Each row of numbers stands for one element and depends on some of the facts below. Use the named rows to name the rest.

Some elements and their rows:
[ 13   1   6  19   3   1 -26   5  11  23  -6  15  -7 -20   3  -1  -4 -12
  29   8 -17  -2   1  21   6  14  -5 -26 -11] -> klage
[ 29 -14   5   5  37 -15 -13   5   7  -8  -3 -20  30   1 -60  10 -40   7
  14 -11  -3  -7  -6  28  -5   3   8  23  -7] -> broro
[ -2 -10  12  12 -12 -19  -1   4  15  18  -3  14 -17  -9  12  -2  -8 -20
  23   3 -13  -8   5  16  10  32 -19 -38 -14] -> guben
[  9  -5 -12   8  46 -26 -22   3  17   5   8   4  -7  24   8   2   7  11
 -39  -7   5   0   0  -6  -3  -2  -2  12  -4] -> fabruflek
[ 27 -22  17  -2  25 -24   7   9 -12  -4  -6 -10  25   9 -36   6 -35  -3
   4 -28  13  -1  -2  30  -5  10  11   2  -3] -> traskon
[ -1  11 -30  -4  32 -33 -25 -10  34 -25  10   3 -27  12 -24   7  -2   5
 -13   5 -25  -4  -1 -20  -5 -14 -15  58  -7] -> ruplis
[  7   3 -13 -11  16 -40 -16   3  14 -14  11   5 -32  24   2  -2   9  -6
 -28  -4 -14   3   0 -14  -4 -16  -1  45  -9] -> floman
[ 10  -4 -12   8  46 -26 -22   3  15   6   8   4  -8  23   7   1   9  10
 -39  -9   4   1  -1  -5  -5  -3   0  11  -6] -> duker
[ 21   7   3  19   9   2 -33  10  -1  28  -6  16  -9 -21   1  -5   6 -19
  27  13 -21  -1   0  30   1  16   6 -26 -13] -> driku
[ 27 -17  10   8  35 -19  -8   2  -2  -3  -3 -21  27   5 -50   9 -39   3
   9 -17   3  -5 -10  30  -5   6  10  12  -4] -> pupos
[ 25 -24  17  -4  22 -29  10   9 -10  -4  -5 -15  22  12 -36   7 -35  -6
   2 -27  12  -4  -4  29  -5  12   9   0  -3] -> biplis
[ 17  -3  23  20  -4  15 -32   7  23  27  -9  18   1 -24  19  -3  -9   3
  34  -3  -6   3   3  13  14 -11  -3 -23  -6] -> kligaplam
[ 30 -20  15   4  29 -23  -7   7  -8   1  -3 -19  25   8 -39   5 -35   0
   5 -21   6  -2  -9  33  -5   2  14   8  -6] -> teplam
[ 15   0  13  17   2   9 -28   9  19  25  -9  18  -2 -22   7  -2  -5  -3
  28   5 -13  -1   4  20   8   7  -4 -28 -13] -> degel
[ 18   0   6 -23   3 -21 -25  17  35 -11   7  14 -19  22  10 -12   8  18
 -25 -12  -5   7  13 -15   5 -44   7  51 -16] -> fogru
[  7  -3   6  12  -3  -4  -7   6  10  16 -10  27  -9 -19   6   0  -5 -12
  26  -2 -11  -4  12  13   8  26 -12 -37  -7] -> zeflos
[ 13   4   3  22  10   4 -29   3  17  21  -8  17  -3 -23  -3   2  -6  -7
  33   9 -17  -5   3  17   6  14  -8 -26 -10] -> zeklu
[ 11  -4 -12   8  49 -25 -26   4  19   5   6   4  -4  22   5   3   8  14
 -40  -9   6   1   1  -7  -3  -3  -1  11  -5] -> migrol
[ 13   1   7  21   2   1 -25   5  11  23  -7  16  -6 -20   4   0  -3 -12
  28   9 -16  -2   1  22   5  15  -5 -28 -12] -> letragir
[  9  12   0  22 -21 -11 -19 -23 -20  -3  -6  18 -42 -41  27  11  -7 -42
  56 -16 -21  18 -10  -8   0 -22  -4   2  23] -> klubo

Facts:
skifos | η b | Ψ pupos vigra broro
gubil | η a
duker | η b
degel | η a
vuvu | η c
vastur | η a
grudras | η a
fogru | η b | Ψ ribrem brese faleflar degel fleskin
fleskin | η b
muplol | η b | Ψ lipo faleflar kligaplam
naklogan | η a
flutu | η b
skuflen | η c
driku | η a
pufus | η a | Ψ vigra
broflobe | η b | Ψ tulen vavu driku
lipo | η b
badel | η a | Ψ biplis lefol guben
vavu | η b
zeskem | η a | Ψ grudras kadastik guben bafle gafir
klage | η a
toklum | η a | Ψ klisas
vigra | η b
febrol | η a | Ψ letragir
mubra | η a | Ψ nedrude gegro grugakli
biplis | η c
gabik | η b | Ψ lipo granasak
pupos | η c
letragir | η a
nedrude | η b
plozurul | η a | Ψ forek zeflos guben naklogan
lefol | η a
broro | η c
tulen | η b
linuples | η a
migrol | η b
davas | η a
ruplis | η b | Ψ davas vigra skigrel
fogrus | η a | Ψ gubil faleflar kligaplam
kadastik | η a
plizim | η a | Ψ tulen
gafir | η b
bafle | η a
duna | η b
traskon | η c
pofas | η a | Ψ zeklu broro
fabruflek | η b
vugres | η b | Ψ kliskun vuvu zeflos lefol
faleflar | η a
kligaplam | η a
ririskik | η a | Ψ brese
guben | η a
muguk | η a
somu | η b | Ψ drakla granasak kadastik
zeklu | η a
klubo | η a | Ψ lipo klisas
bive | η b | Ψ duna lefol traskon
zeflos | η a
tunus | η c
grugakli | η b
pazes | η a | Ψ vastur flogren
klisas | η a
brese | η a
mirar | η b | Ψ migrol ribrem flutu teplam linuples broro
teplam | η c
skuletrer | η a
gegro | η a
flogren | η a
nustok | η c | Ψ tunus gafir
floman | η b | Ψ duker skuletrer muguk
drakla | η a
forek | η c
skigrel | η a
granasak | η c
ribrem | η c
guti | η a
kliskun | η b
grubron | η a | Ψ klage

Rows to name:
No name comes twice in this set of rows, the named rows included.
[  3  -7  14  31  -3 -20 -25  -5  19  31   4  -9 -19  -7  14   3  -9 -23
  24  19 -20  -7 -16  23  10  20 -14 -31 -23]	kadastik
[  7  -2  10  30   3 -10 -29  -3  15  29  -1   1 -12 -14  11   3  -7 -16
  29  13 -17  -3 -10  21   8  16 -10 -30 -15]	drakla
[  9  15  -8  15 -15  -9 -13 -16 -21  -7 -10  25 -39 -40  14   7  -4 -41
  54 -12 -26  14  -1  -4  -2  -8  -4   0  18]	toklum
[ 15   7  17  -8 -38  -2 -24  17  25   7  -6  22 -23 -19   2 -11  -3 -13
  42   9 -30   0  12  13  10 -14  -1  11 -22]	ririskik
[ 21  -2  29  16 -10  19 -36  14  29  28  -9  19   5 -24  19  -6  -8   9
  34  -5  -4   5   6  12  15 -18   0 -21 -10]	faleflar
[ 33 -19  23  -1  24 -18 -11  14  -1   1  -3 -16  30   9 -40   3 -35   6
   6 -21  10  -2  -5  33  -3  -4  17  12  -8]	ribrem
[ 12   0   6  -6   4 -26 -27  -4  22 -11   9   5 -29  16  31  -3   2   6
 -18 -24   2  17  -3 -27   2 -59   5  52   3]	muplol
[ 24  15 -23 -18  21 -39 -33  18 -14  -5  10   9 -38  24  -5 -13  30 -24
 -35   8 -27   6  -1  11 -17 -14  26  54 -21]	broflobe
[ 18 -18  20 -12 -13 -57   4   2  -3 -11  11 -36 -10  24 -34   2 -37 -29
  10  -6 -15  -4 -20  32  -2  -4   6  39 -23]	nustok
[ -5  -6  -6   5   8 -64 -20 -13  19  -5  23 -28 -47  38  19   3   4 -22
 -29   5 -18   1 -22 -10  -1 -17 -12  43 -21]	somu
[  1   9 -37  20  69 -15 -35 -12  43 -12   7   1  -1   7 -35  15  -6  27
 -19   9 -14  -8  -2 -19  -4   1 -20  37  -1]	vigra
[  1  14 -34  -3  34 -28 -29  -8  38 -29  10   6 -25  10 -33   8  -2  12
  -9   8 -29  -6   3 -22  -5 -16 -15  64  -9]	skifos

The same elements again, as new rows of numbers:
Named rows:
[-35  -5   4 -16  37 -83 -40  23   2  16  -4  11  12 -52   9 -36  13  -5
  13  11  44  -3  51   4  28   4  40   0 -21  13  28 -13   5 -11   9 -10
  20  -3  11   1  23 -22  27   8 -26 -12 -32  18] -> vugres
[-27 -20  -8  -6 -18  51  29  -1  -8   8  11 -16  -4  -3  42   5  22  34
 -11  11 -10   5  -9  -6 -40  11 -17   5  22  11 -17  15  -4  -4 -25   3
  20 -16  13  19   4   2  -9   8  19  -8   6  -4] -> zeflos
[-30 -26 -16  -1  -9  41  29  -8 -29 -12  15 -16  -6  -4  22   7  21  24
  -5   9  -5  10 -25  -1 -22   6 -19   5  24  22  -3  27  -1 -12 -27   5
  20 -16  13  21  -2   5  -7  12  23 -10   5  -5] -> grubron
[-25 -17  -6  -6 -19  51  31  -4 -15   4  11 -14  -4  -1  37   9  22  35
 -10  10  -8   5 -19  -4 -35  10 -21   5  20  10 -15  14  -3  -6 -25   3
  20 -16  13  19   2   1 -10   7  22  -6   5 -13] -> naklogan
[-25 -25 -13  -1 -27  34  22 -18 -16 -17  11 -11  -5  12  15   5  27  52
  -5   7   1   4 -31 -33 -10   4 -16   5  16   1  -1  12  -8 -13 -28   0
  19 -17  10  21   2  -2 -11  10  34 -10  16 -40] -> brese
[-31 -34 -23   4 -22  25  19 -22 -24 -30  16 -14  -6  10   6   2  27  41
   0   7   1   6 -29 -29  -4   1 -13   5  17  11   8  22  -7 -20 -29   1
  19 -16   6  23  -1  -1  -9  14  36 -12  18 -30] -> ririskik
[-25 -16  -6  -6 -17  50  33  -7 -19   1  11 -13  -4   0  30  11  23  37
 -10   9  -4   5 -26  -8 -30   9 -21   4  21   9 -13  14  -3  -6 -26   4
  20 -17  16  19   2   2 -11   7  21  -6   5 -21] -> muguk
[ 16 -16  -5   8  33   2 -14  39  87 -50  -2  13  -4  12 -26 -32  -7 -64
 -13  -2 -29  25  10   3  26 -35 -73  10 -16 -21 -10 -24  18   3   8  10
  15 -29  27 -23 -32  -2  32  19  -7  12   8  34] -> nustok
[-29  -9  24 -19  34 -74 -14  13  -9  15 -10  13  13 -31  -3 -17  15  12
  27   4  75 -14  10 -28  21   2  42  -4 -29  -4  44 -33 -14  -2   4  -4
  20  -6  24  -4   7 -29   4  10 -37  -7 -17 -41] -> vigra
[-21 -10  -7  -3 -22  54  34  -8 -18   5  12 -14  -3   6  33   5  24  35
  -7   9  -6   5 -28 -17 -45   8 -19   4  18   9 -17  16  -6  -9 -27   3
  21 -19  16  20   3   2 -12   5  21  -4   6 -24] -> gubil
[-32  16   5 -17  43 -73 -18  23 -33   2   0  19  10 -48 -25  -8   7 -24
  27   4  55   3  13  40  30   0  -7  -2 -36  16  30 -24   6 -17   5  -5
  16  -1  -9  -3   9 -13  27   0 -18  -6 -38 -20] -> somu
[-28   7  17 -21  34 -78 -28  15  -8  13  -8  21  13 -38  -9 -19  16  10
  15   6  57  -7  19  -1  33   5  25  -2 -27  -5  28 -29   6  -9   6 -10
  18  -4  14  -2  20 -20  22   1 -24  -6 -33 -29] -> fabruflek
[-28   5  17 -20  33 -78 -30  17  -2  17  -9  20  13 -41  -3 -23  16  11
  13   8  53  -8  24  -4  28   6  30  -2 -24  -4  25 -27   6  -8   7 -11
  19  -5  16  -2  21 -21  22   1 -25  -7 -34 -21] -> duna
[-34  -6   5 -15  39 -83 -39  23  -2  14  -4  12  12 -50   7 -36  13  -5
  14  11  46  -5  46   6  27   4  41  -1 -20  13  29 -14   5 -11   9 -10
  20  -4  15   1  22 -21  26   8 -27 -12 -34  13] -> bive
[ 24  -8   8   2  33   6 -12  36  97 -33  -9  16  -1  16  -7 -36   0 -50
 -25   1 -37  15  10  -7  12 -32 -56   9  -1 -35 -25 -28  19  10   9  10
  19 -33  41 -23 -26  -3  26  16 -20  19 -11  25] -> teplam
[ 23 -13  10   2  32   7  -9  36  97 -31  -9  14  -1  18  -6 -36   0 -51
 -22   1 -33  12   7  -9   8 -32 -52   9  -3 -35 -24 -30  15  12   8  11
  20 -34  45 -24 -29  -4  22  17 -25  19  -5  22] -> pupos
[-27   8  16 -19  28 -82 -30  11  -5  10  -9  22  13 -35 -15 -23  17  15
  17   5  57  -8  14 -10  36   3  28  -2 -28  -7  30 -30   4 -12   5 -11
  18  -5  14  -2  20 -20  20   1 -20  -6 -30 -37] -> fleskin
[-25 -17  -6  -8 -15  48  34  -8 -20   0  10 -13  -3   0  32  12  24  34
 -12  10 -10   4 -26  -4 -32   8 -18   5  25  10 -15  13  -2  -7 -26   5
  20 -17  11  19   1   3 -12   7  21  -4  -5 -19] -> linuples
[-24 -17  -7  -4 -20  46  31 -10 -19  -2  11 -13  -4   5  30   7  24  42
  -8   9  -4   4 -27 -16 -31   8 -18   4  19   7 -12  13  -5  -9 -27   2
  20 -18  13  20   2   1 -12   7  23  -6   7 -26] -> degel
[-25 -17  -6  -6 -16  49  33  -7 -19   2  11 -13  -4  -1  31   9  22  36
 -10  10  -4   5 -27 -11 -32  10 -19   4  22  10 -13  15  -2  -6 -27   3
  20 -16  16  18   1   2 -11   7  21  -7   5 -20] -> vastur

Which element is each row?
No name comes twice in this set of rows, the named rows included.
[-26 -17  -4  -4 -15  52  33  -7 -18   5  13 -12  -4  -2  26  10  23  40
 -11   9  -3   8 -35 -16 -30  11 -13   4  24  14 -10  24   5  -6 -27   4
  20 -17  25  18   5   5  -7   4  23  -7   9 -12]	driku
[ 23  -8   9   4  30   8 -14  37  97 -31  -9  15  -2  18 -11 -37  -1 -50
 -23   1 -32  14  11  -9  10 -30 -56   9  -6 -35 -24 -28  18  10   9   8
  18 -33  48 -23 -27  -2  27  15 -19  18  -2  25]	skuflen
[ 25 -17   7  -4  45  -4  -3  35  87 -40  -7  16   1  12  -2 -32   1 -62
 -26   2 -50  13   4  10  17 -39 -44  10  10 -29 -26 -27  20  11   9  18
  20 -35  27 -24 -30  -4  20  19 -28  24 -32  31]	broro
[-17  -2  -9   0 -23  59  38  -9 -24   7  13 -15  -3  10  32   0  25  31
  -5   8  -5   5 -31 -18 -57   8 -22   3  17  11 -21  18 -10 -12 -27   3
  22 -20  19  24   3   5 -12   5  17  -1   2 -27]	kligaplam
[-16  -1 -21  10 -23  52  38 -15 -33  -3  19 -20  -4  16  23  -9  25  19
   2   6  -6  10 -32 -24 -64   2 -17   2  15  23 -14  33 -16 -24 -28   3
  23 -23  17  29   0   6 -11   8  19  -1   5 -23]	fogrus
[-34  -8 -17   6  24  44  19 -10 -60 -17   8 -16  -5   0  13   9  14   1
 -10  17  -1  -7  -6  68 -28  14 -52   5  39  22 -24  23  -3 -10 -26   4
  26 -14  38  31 -13  29  -6  22   8 -12 -25 -15]	klubo
[-27 -22 -10  -7 -19  52  23   2  -3  12  11 -19  -4  -7  53   0  22  31
 -15  12 -14   5   2  -4 -44  12 -11   5  25  16 -20  20  -2  -2 -23   2
  21 -16  16  21   7   0  -8  11  18  -8   5  13]	lefol
[-30   3  23 -15  40 -77 -28  12 -12  16  -3  26  12 -49 -30 -22  15  20
  11   4  60   5 -16 -26  46   9  45  -3 -17   9  41  -2  27 -11   3 -11
  17  -6  38  -7  29 -15  32  -7 -20  -8 -20 -12]	tulen
[-34 -18  -6  -3  10  43  15  -9 -35  -8   3 -11  -4   1  22  12  18  29
 -16  16   2  -8  -9  38 -17  16 -38   6  37   5 -21  11   0  -1 -26   2
  23 -13  38  24  -6  18  -9  18  13 -13 -14 -21]	klisas
[-31 -28  -9   6  -1  45  31 -11 -32  -5  22 -12  -6 -14   3   6  20  34
 -10   6  -1  23 -61 -28 -11  11   2   3  35  37   9  55  22 -15 -29   5
  20 -19  39  18  10  10   5   5  26 -11  17  14]	plizim
[ 22  -8   7   4  27   7 -14  39  98 -36  -8  17  -2  18 -12 -34  -3 -49
 -19   0 -30  17   8  -9  16 -30 -65   9 -12 -35 -21 -31  18   9   8   8
  17 -31  41 -24 -28  -2  29  15 -15  16   2  24]	tunus
[-33 -14  15 -13  37 -79 -16  13 -18   7  -8  10  12 -32 -10 -19  13   1
  31   4  78 -11   8 -22  26   0  41  -3 -28   7  51 -25 -14  -7   4  -4
  21  -6  24  -2   5 -27   7  14 -36 -11 -11 -30]	ruplis
[-30  29   4 -11  56 -71 -22  17 -48   4  -4  18  12 -42 -26 -17   6 -31
  24   7  56  -7  18  59  16   3 -11  -3 -26  17  18 -20   3 -19   5  -7
  20  -3  11   4   6  -1  26   4 -30  -4 -55 -23]	gabik

The same elements again, as new rows of numbers:
Named rows:
[  2   6 -33   0  18  14 -20 -99   5 -10  -3 -15  -4 -55] -> vugres
[ 37 -33 -14  34  -2  -4 -32  35 -18  30   3  -7  18 -26] -> vuvu
[ -9  -7  33  -5  13  16  10   0 -12  10   8  18  10  11] -> lefol
[-14   9  21   7 -10   7  18  47  -8  -7   1  14   5  36] -> degel
[ -6  19 -45  12  -4  -1  -3 -49   8 -26  -9 -18 -11 -28] -> fogru
[-18   5  23  10  -7   6  32  46  -4  -1  -2  14   5  31] -> faleflar
[ -7   8  29 -13  -3  10  -4  24   0   1   2  14   3  25] -> guti
[ 37 -33 -11  33   0  -7 -26  41 -16  30   5 -10  15 -24] -> biplis
[ -5  12  13 -13 -16  15 -12  39   1  -9  12  10   7  34] -> pofas
[-21   2 -34  -4  10 -30 -15 -80   1  -1 -10 -10 -32 -17] -> tulen
[ -8  -4  12 -22 -12   7   6  23   4   3  10  13   7  26] -> skigrel
[ 30 -29 -10  41  -9 -18   0  71  -3  30   1 -16  13 -16] -> granasak
[ -3  11 -27   4  14  -2   9 -61  19 -10  -4 -25 -10 -42] -> somu
[ 37 -34 -16  33  -4  -4 -34  33 -17  30   2  -6  17 -27] -> traskon
[  0  30  29 -29 -10  13  -3  24  -3   7  -7   7   7  12] -> pazes
[-21   5 -36  -4  10 -28 -19 -80   3  -2 -10 -10 -31 -20] -> vavu
[-3 15 44 -5  9 24 -6 34  5  2 14  2  8 14] -> zeskem
[ -3  -4 -22  -6  28 -22  32 -68   5  -6  -3 -22 -16 -35] -> gafir
[ 36 -33 -36  20 -25 -18 -25  64  -8  20   7 -11  13  -5] -> pupos
[  -2   -6  -35   -2   20   -3    6 -100   -1   -6   -8  -10   -8  -48] -> duna

Which element is each row?
No name comes twice in this set of rows, the named rows included.
[-23  16  32  -5  -6   6 -42  22  -1   9   5  14  -9  38]	plizim
[-14  15  28   8 -10  25   4  39  13   3   2   9  12  18]	klubo
[-7 -2 36 -6 13 16  9 10 -9  7  8 13  7 13]	naklogan
[-10   6  17  -8 -11   3  12  44 -10  -9   7  13   4  41]	linuples
[ 35 -27 -31  30 -23 -22 -20  76 -17  14   3 -12  10   3]	teplam
[ -2   4 -35  -8  10 -13   2 -77   8 -12 -11 -13 -15 -35]	fabruflek
[  8  14  31  -9  -1  30 -10  33   6  -6   6  26 -12   4]	mubra
[ -6   5  10 -20 -16  16  -8  28   7  -1  12  11  11  27]	pufus
[-14   6  22   5  -8   4  22  45  -9  -5   0  15   4  35]	brese
[  0  16 -49  -2  -6  -3 -12 -52   6 -28  -2 -19 -11 -24]	mirar

